Below is a small trained network, with its code and all its weights. Each question gives an input and a class and asks what happens when units are switched off, that is, made to give their printed mean instead of their output.

import numpy as np


def w(rows, s, z=0):
    codes = np.array(rows[::2]) - 128.0
    scale = np.full(codes.shape[1], s)
    scale[-1] = z or s
    return codes * scale


def f(y):
    return np.maximum(y, 0)


def log_softmax(a):
    a = a - a.max(-1, keepdims=True)
    return a - np.log(np.exp(a).sum(-1, keepdims=True))


def net(x, mask):
    res = np.array(x, float).reshape(1, 7) / 4 @ E
    y = f(res @ A[0][:, :-1].T + A[0][:, -1])
    res = res + np.where(mask, y, B[0][:, -1]) @ B[0][:, :-1]
    return log_softmax(res[-1] @ U[:, :-1].T + U[:, -1])


A, B = {}, {}
E = w([
[101,141,206,161,139,23,213,108,197],'x0',
[133,126,135,128,132,128,127,126,123],'x1',
[119,130,122,134,107,143,133,124,136],'x2',
[129,123,129,130,131,130,129,130,125],'x3',
[135,120,137,131,130,126,129,132,120],'x4',
[172,245,109,215,196,176,124,176,167],'x5',
[44,147,164,201,130,108,67,116,59],'x6',
],0.011)
A[0] = w([
[97,176,137,208,117,166,49,138,68,165],'n0',
[130,173,190,209,155,86,197,143,205,68],'n1',
[155,191,172,217,168,109,161,136,203,60],'n2',
[1,127,164,182,156,101,79,96,85,203],'n3',
[202,204,46,180,160,193,76,202,130,138],'n4',
[34,112,188,138,100,64,133,60,93,193],'n5',
[248,133,62,117,160,186,158,184,179,200],'n6',
[122,179,147,233,147,140,48,149,104,207],'n7',
[141,97,140,74,130,103,206,126,169,174],'n8',
[154,210,146,225,176,112,186,154,179,61],'n9',
[142,76,93,44,92,165,60,108,36,227],'n10',
[150,67,123,35,112,130,196,121,198,236],'n11',
[69,92,201,111,105,39,193,57,157,142],'n12',
[215,79,41,65,140,181,116,167,144,205],'n13',
[229,101,70,63,127,135,208,154,184,254],'n14',
],0.0066,0.0042)
B[0] = w([
[118,124,98,144,152,152,132,157,86,220],'n0',
[94,102,115,76,90,117,105,85,112,227],'n1',
[95,108,116,90,114,140,96,107,90,221],'n2',
[97,97,110,151,154,121,143,118,117,254],'n3',
[153,167,142,167,160,175,150,139,122,243],'n4',
[112,97,118,153,148,113,162,104,135,248],'n5',
[135,172,173,133,137,167,126,95,130,231],'n6',
[109,118,102,145,144,158,118,156,93,238],'n7',
[145,146,159,101,109,104,126,144,160,190],'n8',
[93,103,119,92,107,151,72,105,89,231],'n9',
[92,111,100,94,114,149,83,112,74,254],'n10',
[143,148,184,95,96,102,115,138,161,224],'n11',
[130,125,130,155,145,93,169,119,154,242],'n12',
[130,158,174,128,126,147,118,93,114,230],'n13',
[148,200,247,105,112,119,117,93,155,237],'n14',
],0.014,0.0099)
U = w([
[126,138,142,90,89,137,76,114,130,202],'0',
[109,76,64,118,125,137,101,126,106,251],'1',
[176,164,144,166,160,163,149,121,144,72],'2',
[132,145,96,175,150,152,125,255,121,43],'3',
[162,136,140,116,109,85,170,146,180,70],'4',
[120,105,119,185,151,108,194,117,148,30],'5',
],0.015,0.002)

Each question gives the input, the list of numbers given to net, and the class t.
The units are the neurons (one row each of A and B). Each row of codes is followed by its name. A weight is (code - 128) times the scale printed after its matrix; where a second scale follows, it is the last column's (A, B and U).
mask holds one flag per neuron, in row order. A switched-off neuron (its flag False) gives its mean, the last column of its row in B, instead of its output. The means were averaged over made-up inputs and are rounded, as every weight is.
A unit's drop is (log p(t) with every unit on - log p(t) with that unit switched off) / (log p(t) with every unit on - log p(t) with every unit switched off).
The circuit of an input: a set's keep is (log p(t) with only the set's units on - log p(t) with every unit switched off) / (log p(t) with every unit on - log p(t) with every unit switched off). Starting from the 12 units with the biggest drops (on a tie, the unit counted first), units are removed one at a time, each time the one whose removal leaves the highest keep (on an exact tie, the one counted first), for as long as the keep stays at least 0.8.
circuit, biggest first: the units of the circuit, biggest drop first
unit that matters most: the unit with the biggest drop
top k neurons: the k neurons with the biggest drops, biggest first
drop of u: that unit's drop, to one decimal
input [8,0,-2,-8,8,0,0], class 4: top 4 neurons => n12, n10, n8, n7
input [-5,-6,6,8,-6,2,-8], class 2: circuit, biggest first => n4
input [5,0,-3,-8,8,-3,1], class 5: top 2 neurons => n14, n5
input [-6,-7,2,3,1,5,0], class 2: top 2 neurons => n6, n13
input [-7,1,-2,8,-7,4,0], class 2: top 3 neurons => n6, n13, n4
input [8,7,-6,-4,7,1,5], class 1: top 3 neurons => n1, n9, n2
input [6,2,2,2,3,0,-4], class 4: top 2 neurons => n10, n12
input [1,-1,-3,1,-8,0,4], class 5: top 2 neurons => n10, n9
input [7,3,7,7,-8,-2,0], class 4: top 2 neurons => n8, n11
input [8,8,-5,-6,1,-1,6], class 5: top 3 neurons => n12, n10, n5
input [2,-4,6,3,2,5,1], class 1: top 2 neurons => n14, n11
input [3,-7,6,-6,2,4,3], class 1: drop of n8 => 0.0
input [8,5,2,6,5,5,0], class 0: drop of n8 => 0.1
input [-1,-4,-7,0,-8,8,8], class 3: unit that matters most => n4
input [-6,7,-7,-1,-7,-1,3], class 1: drop of n10 => 0.2
